Below are the code and all the weights of a small trained network. Each question names an input and a class and asks about switching units off, where a switched-off unit gives its printed mean instead of its output.

import numpy as np


def w(rows, s, z=0):
    codes = np.array(rows[::2]) - 128.0
    scale = np.full(codes.shape[1], s)
    scale[-1] = z or s
    return codes * scale


def f(y):
    return np.maximum(y, 0)


def log_softmax(a):
    a = a - a.max(-1, keepdims=True)
    return a - np.log(np.exp(a).sum(-1, keepdims=True))


def net(x, mask):
    res = np.array(x, float).reshape(1, 8) / 4 @ E
    y = f(res @ A[0][:, :-1].T + A[0][:, -1])
    res = res + np.where(mask, y, B[0][:, -1]) @ B[0][:, :-1]
    return log_softmax(res[-1] @ U[:, :-1].T + U[:, -1])


A, B = {}, {}
E = w([
[129,128,128],'x0',
[128,128,128],'x1',
[128,128,128],'x2',
[128,128,128],'x3',
[169,246,147],'x4',
[61,139,218],'x5',
[128,128,128],'x6',
[207,84,199],'x7',
],0.011)
A[0] = w([
[89,220,227,27],'N0',
[143,56,72,178],'N1',
[168,62,39,200],'N2',
[178,96,117,57],'N3',
[170,125,146,100],'N4',
[97,120,131,67],'N5',
[220,191,63,139],'N6',
[86,120,99,63],'N7',
[79,155,84,254],'N8',
[249,71,224,142],'N9',
[186,161,86,144],'N10',
[143,84,159,87],'N11',
[137,73,142,104],'N12',
[18,29,188,160],'N13',
[137,42,71,189],'N14',
[148,105,175,106],'N15',
],0.017,0.0053)
B[0] = w([
[80,214,176,231],'N0',
[97,177,159,206],'N1',
[124,214,158,227],'N2',
[155,120,166,159],'N3',
[148,120,155,156],'N4',
[118,118,118,140],'N5',
[207,93,87,214],'N6',
[99,131,100,155],'N7',
[119,175,55,213],'N8',
[169,74,253,254],'N9',
[188,115,115,182],'N10',
[115,99,158,163],'N11',
[101,95,153,168],'N12',
[90,28,61,238],'N13',
[95,187,165,217],'N14',
[125,112,163,165],'N15',
],0.048,0.015)
U = w([
[84,254,113,213],'0',
[110,193,219,106],'1',
[203,161,26,77],'2',
[225,101,142,101],'3',
[101,104,33,227],'4',
[125,48,146,4],'5',
],0.0088,0.0037)

Each question gives the input, the list of numbers given to net, and the class t.
The units are the neurons (one row each of A and B). Each row of codes is followed by its name. A weight is (code - 128) times the scale printed after its matrix; where a second scale follows, it is the last column's (A, B and U).
mask holds one flag per neuron, in row order. A switched-off neuron (its flag False) gives its mean, the last column of its row in B, instead of its output. The means were averaged over made-up inputs and are rounded, as every weight is.
A unit's drop is (log p(t) with every unit on - log p(t) with that unit switched off) / (log p(t) with every unit on - log p(t) with every unit switched off).
The circuit of an input: a set's keep is (log p(t) with only the set's units on - log p(t) with every unit switched off) / (log p(t) with every unit on - log p(t) with every unit switched off). Starting from the 12 units with the biggest drops (on a tie, the unit counted first), units are removed one at a time, each time the one whose removal leaves the highest keep (on an exact tie, the one counted first), for as long as the keep stays at least 0.8.
units of the circuit, in order: the units of the circuit, biggest drop first
k most important neurons: the k neurons with the biggest drops, biggest first
drop when u is switched off: that unit's drop, to one decimal
input [7,1,7,2,-6,3,2,-4], class 4: units of the circuit, in order => N13
input [6,3,-8,8,-4,2,-7,0], class 4: units of the circuit, in order => N9, N13
input [-1,-6,2,0,0,1,4,-3], class 4: 4 most important neurons => N0, N2, N9, N14
input [7,7,-4,-8,1,-8,0,-4], class 2: 2 most important neurons => N6, N0
input [-2,-1,7,-1,1,-8,-1,-6], class 2: 3 most important neurons => N6, N0, N10
input [-6,6,-1,1,2,-5,-6,-1], class 2: units of the circuit, in order => N9, N6
input [-6,0,0,-5,0,7,5,-7], class 4: 3 most important neurons => N13, N2, N14
input [0,2,0,6,-5,3,-3,-2], class 4: 2 most important neurons => N13, N9
input [-1,5,0,6,0,8,4,3], class 5: 3 most important neurons => N13, N2, N14
input [-4,4,-3,-5,-8,1,-4,1], class 5: 2 most important neurons => N13, N0
input [3,-5,-4,1,2,-8,3,-2], class 2: units of the circuit, in order => N6, N9
input [6,6,-2,-6,0,3,-4,-8], class 4: 3 most important neurons => N2, N14, N1
input [2,-2,1,7,0,6,2,5], class 5: 2 most important neurons => N13, N2
input [-5,3,3,-3,8,0,-4,8], class 3: units of the circuit, in order => N6
input [2,3,-1,-4,6,0,-7,0], class 2: 2 most important neurons => N9, N6
input [8,3,-2,8,-1,-1,-8,-3], class 0: drop when N9 is switched off => 0.3
input [-8,0,3,-7,-8,5,-7,-8], class 4: drop when N13 is switched off => 0.5
input [-6,6,4,2,-8,5,-4,-4], class 4: drop when N13 is switched off => 0.4
